Below are the code and all the weights of a small trained network. Each question names an input and a target symbol and asks about switching units off, where a switched-off unit gives its printed mean instead of its output.

import numpy as np


def w(rows, s, z=0):
    codes = np.array(rows[::2]) - 128.0
    scale = np.full(codes.shape[1], s)
    scale[-1] = z or s
    return codes * scale


def f(y):
    return y / 2 * (1 + np.tanh(0.7978845608 * (y + 0.044715 * y**3)))


def softmax(a):
    e = np.exp(a - a.max(-1, keepdims=True))
    return e / e.sum(-1, keepdims=True)


def log_softmax(a):
    a = a - a.max(-1, keepdims=True)
    return a - np.log(np.exp(a).sum(-1, keepdims=True))


def net(x, mask):
    ids = ['ΦΨΩαδζηξστ'.index(c) for c in x.split()]
    T = len(ids)
    res = E[ids] + P[:T]
    r = res
    for j in range(2):
        rows = slice(3 * j, 3 * j + 3)
        q, k, v = (r @ M[0][rows].T for M in (Q, K, V))
        z = softmax(np.where(np.tri(T) > 0, q @ k.T / 3**0.5, -1e9)) @ v
        o = O[0][rows]
        res = res + np.where(mask[j], z, o[:, -1]) @ o[:, :-1]
    y = f(res @ A[0][:, :-1].T + A[0][:, -1])
    res = res + np.where(mask[2:18], y, B[0][:, -1]) @ B[0][:, :-1]
    return log_softmax(res[-1] @ U[:, :-1].T + U[:, -1])


Q, K, V, O, A, B = {}, {}, {}, {}, {}, {}
E = w([
[179,111,133,117],'Φ',
[215,64,150,58],'Ψ',
[5,68,122,93],'Ω',
[128,142,171,120],'α',
[133,148,166,101],'δ',
[153,137,138,250],'ζ',
[167,124,140,106],'η',
[16,109,14,124],'ξ',
[126,186,191,189],'σ',
[208,74,13,153],'τ',
],0.018)
P = w([
[196,32,176,255],'0',
[152,58,156,209],'1',
[134,81,137,175],'2',
[132,106,128,151],'3',
[131,124,115,132],'4',
[134,134,109,118],'5',
[146,153,97,109],'6',
[156,170,87,105],'7',
[156,184,89,86],'8',
[151,186,90,82],'9',
[156,187,80,81],'10',
],0.0084)
Q[0] = w([
[83,57,53,149],'H0',
[240,140,48,157],'H0',
[177,172,161,236],'H0',
[52,169,43,137],'H1',
[174,52,77,2],'H1',
[57,49,93,60],'H1',
],0.0084)
K[0] = w([
[159,133,47,125],'H0',
[133,101,110,104],'H0',
[125,90,149,193],'H0',
[126,253,106,174],'H1',
[151,94,109,87],'H1',
[130,185,84,113],'H1',
],0.014)
V[0] = w([
[103,159,151,222],'H0',
[31,240,162,114],'H0',
[225,188,138,170],'H0',
[155,140,8,127],'H1',
[131,180,172,216],'H1',
[132,175,28,138],'H1',
],0.011)
O[0] = w([
[166,179,104,254,125],'H0',
[64,166,106,157,8],'H0',
[165,127,94,119,157],'H0',
[219,116,70,170,122],'H1',
[112,99,67,59,116],'H1',
[156,141,53,176,87],'H1',
],0.0079,0.012)
A[0] = w([
[59,213,186,147,57],'N0',
[231,125,195,238,253],'N1',
[148,95,23,85,78],'N2',
[94,97,58,115,199],'N3',
[214,139,230,205,83],'N4',
[71,104,61,124,92],'N5',
[178,175,133,189,65],'N6',
[166,149,153,102,232],'N7',
[169,139,84,242,77],'N8',
[150,109,193,64,126],'N9',
[79,55,124,74,130],'N10',
[198,101,108,75,80],'N11',
[133,48,39,139,88],'N12',
[111,36,132,254,206],'N13',
[231,162,193,71,164],'N14',
[235,166,94,138,190],'N15',
],0.0094,0.0053)
B[0] = w([
[194,162,93,59,139],'N0',
[88,123,199,176,237],'N1',
[170,65,181,123,160],'N2',
[131,139,139,224,145],'N3',
[27,50,158,188,191],'N4',
[105,99,91,177,134],'N5',
[152,141,67,2,138],'N6',
[114,184,167,164,192],'N7',
[87,183,125,114,159],'N8',
[140,189,76,143,203],'N9',
[130,175,111,69,159],'N10',
[144,148,74,106,196],'N11',
[199,82,129,139,163],'N12',
[185,160,108,90,162],'N13',
[113,159,111,178,248],'N14',
[61,151,155,72,201],'N15',
],0.0078,0.016)
U = w([
[127,95,146,134,7],'Φ',
[194,254,52,70,29],'Ψ',
[152,207,113,21,179],'Ω',
[58,121,220,202,173],'α',
[110,195,127,124,255],'δ',
[110,67,113,123,59],'ζ',
[93,79,114,86,95],'η',
[140,105,59,242,46],'ξ',
[50,59,70,135,107],'σ',
[222,63,143,122,126],'τ',
],0.0084,0.0073)

Each question gives the input, a string of symbols that net reads in full, and the target symbol t.
The units are the heads (3 rows each of Q, K, V and O) and the neurons (one row each of A and B). Each row of codes is followed by its name. A weight is (code - 128) times the scale printed after its matrix; where a second scale follows, it is the last column's (O, A, B and U).
mask holds one flag per unit, heads first, then neurons. A switched-off unit (its flag False) gives its mean, the last column of its rows in O or B, instead of its output. The means were averaged over made-up inputs and are rounded, as every weight is.
A unit's drop is (log p(t) with every unit on - log p(t) with that unit switched off) / (log p(t) with every unit on - log p(t) with every unit switched off).
The circuit of an input: a set's keep is (log p(t) with only the set's units on - log p(t) with every unit switched off) / (log p(t) with every unit on - log p(t) with every unit switched off). Starting from the 12 units with the biggest drops (on a tie, the unit counted first), units are removed one at a time, each time the one whose removal leaves the highest keep (on an exact tie, the one counted first), for as long as the keep stays at least 0.8.
circuit, biggest first: the units of the circuit, biggest drop first
top k neurons: the k neurons with the biggest drops, biggest first
heads that matter: for each layer, one digit per head in row order, 1 if its drop is at least 0.15 and else 0, layers parted by /
drop when u is switched off: that unit's drop, to one decimal
input δ δ δ Ω Ω Φ Ψ Ψ Ω, target Ω: heads that matter	10
input Ψ Ψ Ψ, target Ω: circuit, biggest first	(H0, N10)
input ξ ζ ξ α ζ, target δ: heads that matter	11
input δ σ τ Φ ζ σ α Ψ Ψ η, target α: circuit, biggest first	(H1, N13, N1)
input Ω Ω ζ Ψ Ψ η Φ, target α: circuit, biggest first	(H1, N4)
input σ η σ Ω Ω, target σ: heads that matter	11
input σ δ δ ξ, target ξ: heads that matter	01
input Ω α δ Ψ Ω Ψ Ω, target Ω: circuit, biggest first	(N10, N4)
input δ δ Φ Ψ Ψ η ξ, target ξ: circuit, biggest first	(H1)
input α ζ δ δ δ, target Ω: circuit, biggest first	(H1, N4)
input Ψ Ω Ω α α Φ η Ψ τ ξ, target τ: top 2 neurons	(N2, N12)
input σ η σ, target δ: heads that matter	11
input τ σ Ψ δ Φ η η Ψ δ σ σ, target Ω: top 2 neurons	(N0, N4)
input τ σ τ Ω σ η Φ σ, target Ω: top neuron	(N0)
input δ Ψ ζ ξ σ ζ τ η, target α: drop when N7 is switched off	0.0
input ζ Ω η Ω Ψ, target α: drop when N6 is switched off	0.1
input ξ ξ Ψ, target α: drop when H1 is switched off	1.3
